Below are the code and all the weights of a small trained network. Each question names an input and a target symbol and asks about switching units off, where a switched-off unit gives its printed mean instead of its output.

import numpy as np


def w(rows, s, z=0):
    codes = np.array(rows[::2]) - 128.0
    scale = np.full(codes.shape[1], s)
    scale[-1] = z or s
    return codes * scale


def softmax(a):
    e = np.exp(a - a.max(-1, keepdims=True))
    return e / e.sum(-1, keepdims=True)


def log_softmax(a):
    a = a - a.max(-1, keepdims=True)
    return a - np.log(np.exp(a).sum(-1, keepdims=True))


def net(x, mask):
    ids = ['αβγδεηλμξπτφψ'.index(c) for c in x.split()]
    T = len(ids)
    res = E[ids] + P[:T]
    u = 0
    for l in range(3):
        r = res
        for j in range(3):
            rows = slice(3 * j, 3 * j + 3)
            q, k, v = (r @ M[l][rows].T for M in (Q, K, V))
            z = softmax(np.where(np.tri(T) > 0, q @ k.T / 3**0.5, -1e9)) @ v
            o = O[l][rows]
            res = res + np.where(mask[u + j], z, o[:, -1]) @ o[:, :-1]
        u += 3
    return log_softmax(res[-1] @ U[:, :-1].T + U[:, -1])


Q, K, V, O = {}, {}, {}, {}
E = w([
[115,66,173,135,97,168],'α',
[121,71,167,134,122,121],'β',
[123,80,146,108,117,141],'γ',
[102,155,75,154,99,149],'δ',
[141,233,136,106,80,38],'ε',
[124,79,65,199,119,78],'η',
[135,145,149,215,166,203],'λ',
[206,177,173,128,92,196],'μ',
[74,104,210,134,206,89],'ξ',
[130,95,179,114,129,105],'π',
[218,109,78,162,191,184],'τ',
[229,87,146,250,17,131],'φ',
[195,131,132,20,94,66],'ψ',
],0.023)
P = w([
[97,255,169,128,237,2],'0',
[129,163,131,116,146,52],'1',
[111,131,122,114,142,66],'2',
[100,116,106,116,145,87],'3',
[100,107,97,117,143,106],'4',
[97,93,85,117,140,128],'5',
[88,84,80,114,147,142],'6',
[81,82,77,119,145,161],'7',
[82,68,71,120,138,175],'8',
[80,61,71,135,125,183],'9',
[73,59,56,129,149,214],'10',
[57,59,82,134,126,190],'11',
],0.0071)
Q[0] = w([
[140,223,91,254,168,138],'L0H0',
[218,54,177,176,176,138],'L0H0',
[124,182,84,129,155,182],'L0H0',
[138,70,142,151,97,65],'L0H1',
[147,131,110,125,68,166],'L0H1',
[152,134,142,103,93,194],'L0H1',
[193,51,118,125,150,190],'L0H2',
[134,100,94,133,56,154],'L0H2',
[232,128,67,145,115,151],'L0H2',
],0.0089)
K[0] = w([
[67,158,87,214,80,148],'L0H0',
[55,118,134,107,174,226],'L0H0',
[77,80,81,94,75,180],'L0H0',
[117,117,184,96,237,104],'L0H1',
[115,198,83,154,68,254],'L0H1',
[61,153,117,129,63,125],'L0H1',
[100,76,116,191,82,181],'L0H2',
[164,152,174,189,183,179],'L0H2',
[107,104,76,174,169,193],'L0H2',
],0.0098)
V[0] = w([
[63,117,177,134,210,162],'L0H0',
[187,40,181,127,109,248],'L0H0',
[24,155,86,197,82,137],'L0H0',
[119,161,146,115,219,165],'L0H1',
[152,79,76,204,56,22],'L0H1',
[92,155,143,181,93,181],'L0H1',
[1,187,193,105,54,162],'L0H2',
[161,100,69,197,115,137],'L0H2',
[90,148,150,97,59,86],'L0H2',
],0.0075)
O[0] = w([
[155,62,136,150,199,220,151],'L0H0',
[91,89,155,154,200,157,175],'L0H0',
[80,136,58,79,130,226,121],'L0H0',
[32,101,170,155,207,158,141],'L0H1',
[121,80,127,185,43,83,152],'L0H1',
[147,115,254,69,116,139,142],'L0H1',
[171,30,47,142,100,227,4],'L0H2',
[197,85,119,144,128,58,208],'L0H2',
[61,63,128,182,92,162,29],'L0H2',
],0.0063,0.012)
Q[1] = w([
[167,205,64,93,100,91],'L1H0',
[143,81,139,41,179,21],'L1H0',
[147,105,132,164,220,129],'L1H0',
[190,179,32,170,162,153],'L1H1',
[98,154,139,47,206,138],'L1H1',
[141,18,141,128,143,122],'L1H1',
[143,172,45,130,1,180],'L1H2',
[168,138,77,157,100,162],'L1H2',
[122,53,206,124,117,154],'L1H2',
],0.0083)
K[1] = w([
[169,206,6,150,151,97],'L1H0',
[111,68,74,139,213,67],'L1H0',
[240,151,2,103,177,82],'L1H0',
[144,197,91,166,198,232],'L1H1',
[84,69,109,89,157,108],'L1H1',
[55,110,184,196,122,145],'L1H1',
[87,168,88,85,91,96],'L1H2',
[175,62,44,181,80,227],'L1H2',
[118,105,238,142,199,125],'L1H2',
],0.007)
V[1] = w([
[150,187,111,156,60,162],'L1H0',
[127,79,171,78,129,153],'L1H0',
[130,49,153,76,103,100],'L1H0',
[130,110,88,125,120,83],'L1H1',
[147,63,31,114,213,170],'L1H1',
[110,193,27,3,125,166],'L1H1',
[83,34,83,85,169,88],'L1H2',
[166,56,103,107,66,106],'L1H2',
[116,118,87,124,67,77],'L1H2',
],0.0059)
O[1] = w([
[124,84,209,38,179,82,81],'L1H0',
[151,225,59,52,108,27,73],'L1H0',
[183,177,86,173,233,36,68],'L1H0',
[188,144,201,108,152,1,112],'L1H1',
[137,160,204,180,50,21,95],'L1H1',
[174,110,144,197,86,95,1],'L1H1',
[169,219,192,82,160,141,65],'L1H2',
[100,205,179,173,125,179,44],'L1H2',
[108,143,81,135,148,212,56],'L1H2',
],0.0047,0.009)
Q[2] = w([
[48,15,31,142,148,88],'L2H0',
[255,62,164,199,197,86],'L2H0',
[108,111,174,153,110,188],'L2H0',
[51,106,176,117,120,126],'L2H1',
[147,145,148,157,160,122],'L2H1',
[152,113,57,105,157,96],'L2H1',
[121,49,174,124,159,117],'L2H2',
[122,70,112,63,115,121],'L2H2',
[110,110,187,122,66,123],'L2H2',
],0.0084)
K[2] = w([
[43,117,88,171,181,44],'L2H0',
[215,112,136,147,144,142],'L2H0',
[157,1,159,135,140,195],'L2H0',
[184,132,140,77,176,142],'L2H1',
[152,66,153,155,158,90],'L2H1',
[105,168,157,147,126,102],'L2H1',
[93,60,123,72,131,108],'L2H2',
[94,139,109,153,153,156],'L2H2',
[159,117,25,160,115,118],'L2H2',
],0.0098)
V[2] = w([
[97,180,94,158,75,116],'L2H0',
[116,224,176,171,151,81],'L2H0',
[101,168,211,109,132,101],'L2H0',
[116,145,160,186,159,183],'L2H1',
[140,147,93,119,179,173],'L2H1',
[2,145,165,175,111,31],'L2H1',
[44,82,222,141,108,102],'L2H2',
[137,188,205,153,99,107],'L2H2',
[138,49,94,13,107,86],'L2H2',
],0.009)
O[2] = w([
[164,118,136,112,182,176,1],'L2H0',
[108,100,110,147,91,177,195],'L2H0',
[145,86,131,61,145,160,131],'L2H0',
[130,90,78,140,151,147,169],'L2H1',
[159,176,69,112,116,103,152],'L2H1',
[32,115,131,131,123,106,131],'L2H1',
[107,105,218,86,122,115,150],'L2H2',
[254,135,127,134,103,145,141],'L2H2',
[156,91,56,45,154,81,115],'L2H2',
],0.0089,0.0069)
U = w([
[146,214,156,172,178,88,171],'α',
[113,133,152,128,135,133,99],'β',
[107,132,95,95,166,157,105],'γ',
[145,103,75,115,126,136,81],'δ',
[80,173,86,118,76,171,255],'ε',
[122,64,111,157,161,246,127],'η',
[139,81,127,174,43,123,114],'λ',
[104,132,135,134,119,133,112],'μ',
[91,145,168,121,165,131,112],'ξ',
[167,121,159,94,134,197,142],'π',
[107,65,103,108,94,154,99],'τ',
[64,135,83,182,97,84,98],'φ',
[128,152,131,87,106,71,126],'ψ',
],0.013,0.0089)

Each question gives the input, a string of symbols that net reads in full, and the target symbol t.
The units are the heads (3 rows each of Q, K, V and O). Each row of codes is followed by its name. A weight is (code - 128) times the scale printed after its matrix; where a second scale follows, it is the last column's (O and U).
mask holds one flag per head, layer by layer. A switched-off head (its flag False) gives its mean, the last column of its rows in O, instead of its output. The means were averaged over made-up inputs and are rounded, as every weight is.
A unit's drop is (log p(t) with every unit on - log p(t) with that unit switched off) / (log p(t) with every unit on - log p(t) with every unit switched off).
The circuit of an input: a set's keep is (log p(t) with only the set's units on - log p(t) with every unit switched off) / (log p(t) with every unit on - log p(t) with every unit switched off). Starting from all 9 units, units are removed one at a time, each time the one whose removal leaves the highest keep (on an exact tie, the one counted first), for as long as the keep stays at least 0.8.
units of the circuit, in order: the units of the circuit, biggest drop first
most important unit: the unit with the biggest drop
heads that matter: for each layer, one digit per head in row order, 1 if its drop is at least 0.15 and else 0, layers parted by /
input τ φ η φ ψ λ λ τ τ λ, target α: units of the circuit, in order -> [L2H0; L0H2]
input λ μ φ λ γ μ β γ, target ψ: heads that matter -> 010 / 001 / 101
input η τ φ η λ η, target η: units of the circuit, in order -> [L1H2; L2H0; L0H0; L0H2]
input τ ξ τ η τ, target φ: units of the circuit, in order -> [L2H1; L0H1]
input δ φ α τ β, target α: units of the circuit, in order -> [L1H2; L0H0; L2H0]
input λ τ μ, target π: units of the circuit, in order -> [L2H0]
input λ μ γ τ μ τ β, target ψ: units of the circuit, in order -> [L1H2; L2H2; L0H1]
input τ τ δ τ, target ε: units of the circuit, in order -> [L0H0; L2H2]
input μ δ τ γ δ τ μ τ, target π: heads that matter -> 111 / 000 / 101
input τ τ λ γ τ τ τ λ π, target τ: heads that matter -> 011 / 011 / 101
input δ λ μ φ π, target α: units of the circuit, in order -> [L0H0; L1H0]
input φ τ τ τ τ τ μ μ α, target γ: units of the circuit, in order -> [L1H1; L2H2; L0H1]
input φ φ φ π, target γ: units of the circuit, in order -> [L1H1; L0H1; L2H2]
input φ β τ τ τ τ ψ τ ψ τ, target δ: heads that matter -> 000 / 010 / 101
input τ λ τ, target η: units of the circuit, in order -> [L0H0]
input τ δ β, target τ: units of the circuit, in order -> [L0H2; L2H2; L1H2]
input τ ε ξ, target φ: units of the circuit, in order -> [L0H2; L1H0]
input τ τ τ λ γ, target τ: units of the circuit, in order -> [L2H0; L0H2; L1H2; L2H2]
input λ τ τ μ μ τ τ τ τ, target α: heads that matter -> 000 / 001 / 000
input δ η τ λ, target η: most important unit -> L1H2
input λ ψ β τ ψ τ τ μ β, target ψ: units of the circuit, in order -> [L2H2; L1H2; L0H1; L0H0]
input τ β λ, target η: heads that matter -> 100 / 100 / 000
input τ τ ψ φ λ τ α, target τ: heads that matter -> 001 / 011 / 101
input τ τ η ξ τ φ τ, target λ: heads that matter -> 010 / 000 / 000
input λ φ ψ λ, target λ: heads that matter -> 111 / 001 / 000
input λ α τ ξ φ λ τ α τ λ, target α: heads that matter -> 000 / 100 / 110
input μ τ φ τ λ δ τ φ λ τ φ, target η: most important unit -> L0H0
input τ λ τ η μ ψ δ β α, target τ: heads that matter -> 011 / 011 / 101
input ψ τ δ φ β π τ τ τ, target α: heads that matter -> 001 / 011 / 000
input φ τ τ φ, target α: heads that matter -> 011 / 010 / 000
